Table B holds the same points as the rows below and some others, measured another way and shuffled. Each row below is followed by which row of B it is.
B:
1: [-280  107  195  -24  135   11 -125 -123 -237 -122  368  168  123 -421
  176 -523 -270   58]
2: [  24   17   71 -158 -444   -6  245 -156 -169    4    9  131  -12  199
   67   93  228 -433]
3: [-128  -22  -98  527  236 -254  176  131   13   28  126   75 -386 -259
 -290  -99 -460   74]
4: [ -48   52 -130   79   -8 -439  345  -42  -70 -222  105 -152 -378   61
  -70  271 -267  179]
5: [-125 -105  -74  223  -31 -198  270  248  -52  201 -238   51 -360  -69
 -365  -59 -423 -152]
6: [ -84   69  -16  114 -360 -248  306   95  124   -5  -48 -140  -52  153
 -114  193  -19  -78]
7: [ -55 -121 -137 -128 -127 -243  276 -140 -115  111 -157   90 -154 -142
   -1 -170 -244   -7]
8: [-437  136 -259 -411  370  -25 -261    7   27  248 -314 -205  182 -439
  -93 -380  -66   47]
9: [-287   74 -394 -409  409  175 -197 -433  125  110 -458 -335  417  -32
  -35 -521  190  -78]
10: [-100   38 -103  -50 -244 -423  305  180  -26   29  -77  -64 -374  -90
  -97  366 -105  -37]
11: [-572  363 -180 -158  320 -221 -148  101  405  108  -78 -657  576 -223
 -227 -381 -374  690]
12: [-231   61    7  -15 -224 -172  146  135   84  262  -57  -20  118 -180
 -139 -166 -213   46]
13: [-444  208 -448 -557  400  115 -313 -123  184  408 -526 -389  408 -198
 -227 -270  246  -88]
14: [-306  175 -108 -352   49  158 -240 -356   99   29  -47 -127  531 -217
  237 -451  361 -124]
15: [-152   41 -142 -107 -261 -252  223  285   44  252 -326 -101 -249    1
 -277  326   14 -247]
16: [  36  -53 -133  364   15  -95  298 -226   68 -192  -35  -95 -155  248
 -122  -64  -80 -136]
17: [-110   23   28  508 -233 -610  375  171  224 -355  239 -165 -343 -196
   65  162 -361  357]
18: [ -71   44  113   34   46  -88  108 -181 -364 -105  394  280 -190 -205
   86 -169 -224  -70]
19: [-255  234   98  100 -154 -135   99   32  114  107  291 -100  327  -87
 -105 -162 -206  234]
20: [-257 -115 -111 -644 -178  316  -73 -270  -16  335 -709  -81  566   12
   42 -767  158 -425]
21: [ -28  -43   27  -71  -19   89  168 -175 -338  168   45  270  -73   28
 -149 -258 -210 -296]
22: [-127   30  160 -151 -409  -18   94 -163  -89  -67  108  132  183 -113
  278 -235  144 -230]
23: [-124   90  135 -308 -270 -202  108 -270 -225 -243  313  105   61 -221
  420 -123   45   31]
24: [-101  112  236  -25 -345  106   21  -50 -206   39  300  310   56 -118
  125  -44  246 -462]
25: [ -67   19  -11   57   77  -53  103 -242 -219   14  259  224  -82 -193
   30 -223 -141  -75]
26: [ -51  135   87 -447 -369 -449  266 -160 -347 -246  382   92 -244 -177
  373  333   17  102]
27: [-279  114  -64 -324  -42   -6 -109 -269   64  -24  -52 -123  397 -250
  253 -416  148   17]
28: [ -10   89    5  -32 -350 -188  291 -171  -31 -155  125  -58  -32  189
   89  203  148 -144]
29: [-247  -39  -30 -207 -355 -517  350  685 -119  349 -396  -25 -571 -234
 -387  394 -461  -86]
30: [ -55  -21  -83 -297 -131 -147  261  -24 -293  158 -155   85 -245   76
 -164   97 -157 -221]
31: [-155  141  -62 -369 -132 -107   41 -153 -174  183  125  109   68 -223
   81   20  123 -102]
32: [   6   24   43   76 -415  -25  247 -149   41 -158  -24  -40   28  263
   85   81  266 -373]
33: [-161  245  349 -317 -323  233 -116 -127 -419   93  509  403  242 -185
  213 -115  302 -466]
34: [-119  -82 -116  -59  -90 -169  196   29  -86  253 -183  115 -160 -193
 -149 -144 -219 -117]
35: [-390  235 -135 -678   96  247 -272 -294   12  248 -235 -232  689  -94
   55 -488  263 -100]
36: [-130  -51  226 -294 -544 -228  261  111 -246   33   -9  186  -95 -180
  175  -92 -191 -147]
37: [-197  165  -16 -312 -280 -515  171  319 -214   88  152   95 -470 -404
   33  571  -14  -33]
38: [ -40   13  204 -276 -101   65  123 -238 -577   43  318  414  -85 -101
   99 -248 -196 -270]
39: [-248  242  110   50 -173 -120   80   44   92  121  281  -83  309  -93
  -97 -122 -161  175]
40: [-125  -21   93   39   54  -15  105   57 -366  256  172  377 -220 -275
 -200 -248 -386 -196]
41: [ -45  150   21  -21 -405 -158  251 -140   79 -195  109 -183   97  286
   85  239  258 -140]
42: [-150   56   84  324 -102  323 -128 -405  249 -164  132    6  564  -18
  235 -647  369 -307]
43: [-203  -13   15 -203 -282 -139  159  165  -93  390 -171  123   24 -223
 -156 -168 -230 -120]
44: [-233   80  140 -343 -313 -154   23  -15 -164   16  112  127   91 -353
  257 -167    9  -66]
45: [ -98 -121 -132 -150 -310 -209  343  -31   77  241 -392  -93   80   51
 -137 -232 -262   11]
46: [  29  -14  148  108 -307 -159  304 -157 -203 -240  256  150 -187   72
  146    7  -68 -171]
47: [-162   60 -131 -244   41 -361  132   20 -253  165  120  153 -323 -429
  -22  110 -236   99]
48: [-132  166   64  261 -291 -134  183  137  157  -58  107 -134   -1  135
 -135  207   89 -166]
49: [-104    0 -196  474   12   31  119  -52  339  124 -187 -140   99  106
 -293 -172   58 -203]
50: [-129  -37 -109  271    7    9   96   16   76  247 -128   96  -41 -124
 -249 -230  -96 -232]
51: [  28 -139  -76  169 -263  184  221 -420  175   54 -238   -8  384  279
    5 -522  127 -302]
52: [-112  224   94 -130 -473 -327  256 -113   57 -210  317 -168  161   77
  225  227  113  166]
53: [-235   90  -35  409   46 -202   46  171  166   92  157   20  -73 -356
 -160 -135 -202   66]
54: [-110  -24 -183   66 -134  -82  196   51  132  229 -335  -95  -40   88
 -278  -13    0 -246]
55: [ -41    3  -28   22 -452 -130  373   -6  159  -14 -264 -235   89  412
 -137   89   35 -201]
56: [-339  106  -77 -580   45  201 -255 -185 -112  264 -225   12  393 -315
  102 -470  222 -268]
57: [ -88  217   24  526  146 -131   45   11  -41 -251  520   64 -326  -88
  -96  291   84 -157]
58: [ -82   94 -110  -20 -147   80   39 -341  110    5   19  -38  272   65
  105 -129  387 -265]
59: [ -53  -61   81 -189 -167   27  145 -159 -332  127   28  289  -55  -96
   31 -263 -115 -303]
60: [ -95 -157  -66  320  -84  -89  214    9   97  158 -183   98  -67 -142
 -176 -388 -304 -112]
61: [ -15  -71 -159  566  -26   67  234 -281  379  -40 -156 -193  264  304
 -192 -405  -24 -101]
62: [ -39   40 -110  241 -123 -277  278  -23   72 -138   44  -94 -245   58
  -77  197  -38  -57]
63: [ -87  116  -27  -53 -282 -401  320   50  -22 -174   89 -161 -222   82
   12  366  -44   50]
64: [-214  -63 -122  111 -150 -265  264  398   95  375 -387  -54 -228 -127
 -432   -7 -400  -70]
65: [  -8   43   40  448  100   67  166 -105 -120  -93  218  114 -194  170
 -235  -79 -143 -279]
66: [-230   93   74  -45 -227  151  -48 -306  218  -62   -1 -136  627  -22
  224 -569  210  -78]
67: [-157  118 -208  -26  -69 -541  255  232   33  -38  -34 -185 -469 -162
 -128  519 -103  114]
68: [-159  184   81  -81 -381 -225   98  -69   63 -124  269  -31  111 -157
  248  131  251  -30]
69: [  43  -50  -10  370 -290   -1  270 -163  133 -135  -36   -8  -25  261
  -36  -41  163 -361]
70: [  14 -141  -65   -2 -121   -8  294 -247 -141   81 -153   96    2  147
  -94 -336 -235 -171]
71: [ -12  -43 -137 -113 -116 -115  273 -109 -142   59 -180    3 -191  154
 -135   58  -40 -247]
72: [-199   92   54  -57 -207 -122   14 -212   89 -175  154  -48  261 -244
  311 -292  114   49]

[  65  -10 -241 -186 -195  167  206  -20  188  127  157   25  -24  257
  121 -270 -390 -142  281  104   63  235 -409 -138   54  -47] : 6
[  31   54 -217  -67 -279  163   51   37  136   53  226 -227 -181   52
    1 -250 -196 -133  156   68  -90  210 -222 -200   15 -113] : 28
[ -46  -83   -8  169  211   14  -33  -98  -81 -105   38  135   80 -113
  -38  -12  132  109  -83    8   30   95  116   95   62   77] : 48
[ 211  -88 -207    8 -204  218   16  -49  274   21   26  -48  140 -283
   87 -268  144  -72  -13   19  -14   24 -191 -151  -15  -41] : 15
[ -72 -141  -58  103  161   -9  128 -149   75   10 -330  265  183  124
  167  272  -10   72  -82   76  -88 -220  -20  145  137  165] : 17
[  91  164 -124 -101  -41  163 -101 -235  110  226  175  -35  -32  103
  -17   10  -99 -140  254  297 -136  301 -225  -27  128   -7] : 57
[-164 -112  -51  226   64    8   -2  -32  -43  -88  -35 -108  -61 -142
  -54   45  203   74 -136   45  -22  -76  173    8   93  -25] : 63
[ 204  -97 -114  -50  -15   82  136 -109  117   80 -196  216  196  143
  226  149 -178  -31  -72 -123  -47 -138 -178   23   10  162] : 60
[-198  -58  -90  142   52    8  116  -78 -102  143  -23 -182 -114  187
    8  200  -65   38  -42   -2  169  -54   94  -54  148 -102] : 30
[ -76   13 -185   42   34   83  144 -154   73  215 -114  -25   75  174
  112   12  -65   13  152  223  128   -3 -149  -53  148  -95] : 10
[-289   32 -110  253   75   30   10  -66  -49   98   39 -238 -117   22
  -75  103   95  146    3  115   79  101  177  -73  162 -182] : 31
[ 204  145 -271 -225 -284  141  209   63  115  155  126  -21  -78  440
  198 -147 -642 -107  203 -140  -94  217 -407 -197  -73  -21] : 51
[ 12 -32 -64  62   3  31  15 -85 -60  46 -18 -76 -63  62  30 129 -34 -42
 -79 -23 -50 -54  17  -9  58  32] : 46
[ 297  -61  -57 -154 -218  162 -113  -61   85  -35  264  -56 -114 -116
  -27  -96  -69 -282  -29  -69 -203  131 -186  -50  -38  142] : 65
[ -16  -29 -154   35 -191  108   38   -7  106   41   41 -199 -126    6
   26    5  -53  -78  -23   16 -121  -17  -70 -124   53  -48] : 23
[-392 -101  -36  293  135  -48   50   46 -124 -159   88 -108 -175  -23
 -131    8   79  163  -76   47   35   91  255   24  140  -78] : 52
[ -98    9  -13  240  367  -89   43 -165 -263   42 -187  102  123  119
   46  194   81  202 -109   18  142  -80  208  126   87   20] : 22
[  58 -132  -86  -31   99   47  192 -187   44  190 -204  204  173  285
  207  271 -205  -19  -14  -45  142 -139 -145   63  122  120] : 5
[-200  -46   20  272  260  -87  -17   -3 -329 -164  122  -86 -126  -47
 -141  -52  124  145 -131  -38  130   94  303   65   47  -41] : 35
[  77   62 -198   -9 -116  142   89  -70  122  200   21  -82   31  150
  118   19 -195    3   69  -39   27   97 -159 -150   39  -75] : 56
[  11  -31 -138   45   -9   85   97 -127  111  159 -140   30   90  130
  136  175  -89   23  -10   14   -4  -58  -86  -29   98   16] : 8
[ -67   69   10  260  447 -100  -24 -184 -253   -5 -191  238  190  102
   42  233   75  275 -111   13   25    4  232  197   74   96] : 49
[  90    5  -95   57   98   66   39 -158   31  117 -105  132  155   90
  116  145  -62   58  -28  -19    5    7  -48   30   62   68] : 50
[-125  -79   65  222  364 -166   59 -113 -429  -58 -138   27  -43  167
   -2  234   44   98 -204  -67  157 -194  284  162   68   75] : 70
[ 114  -89 -171  -20 -164  146  100  -65  188  101  -71  -38   68    0
  136    9  -61  -77  -21  -33  -20  -75 -171 -107   38    4] : 34
[-155  -69 -110  201 -115   69  -58  -15    3  -58   65 -369 -201 -266
 -116 -109  309  -56  -73  175  -57  -70  123 -108   87 -145] : 26
[ 143 -212    8  -24   15   88  -23 -155  -21   -9   78   22    5 -122
   -9   34  110 -188  -96  -20   74  -57  -49   45   64  128] : 40
[-108   56   42  244  341 -134  -32 -147 -336   -4 -182   24  -12  148
   -1  339   60  148 -181   -5  -47 -135  290  165   75   77] : 16
[ 117  129 -282 -174 -302  210  130  -14  163  238  233 -208 -114  248
   88 -232 -389 -154  271   57   39  281 -371 -261   18 -161] : 2
[  36   57 -299 -128 -263  225  140 -124  323  269   14 -121   14  127
  131 -179 -164 -151  311  322  -18  111 -413 -195  124 -140] : 67
[  49  -15 -108 -138 -138  108   54 -135   41  180  139 -126 -155  223
   30   74 -231 -235  133  106  -20   77 -224  -65  114   16] : 18
[ 196 -129 -250 -256 -243  186  289  -72  242  212   -1   65   78  275
  243 -167 -393 -222  201   11  170    4 -497 -152   47   10] : 36
[-189 -400   16  -34  -17   -1  181  118   25 -372  243  218 -168   15
  -68 -225 -187 -128   -9  -52   19  114  -91  118   94  203] : 11
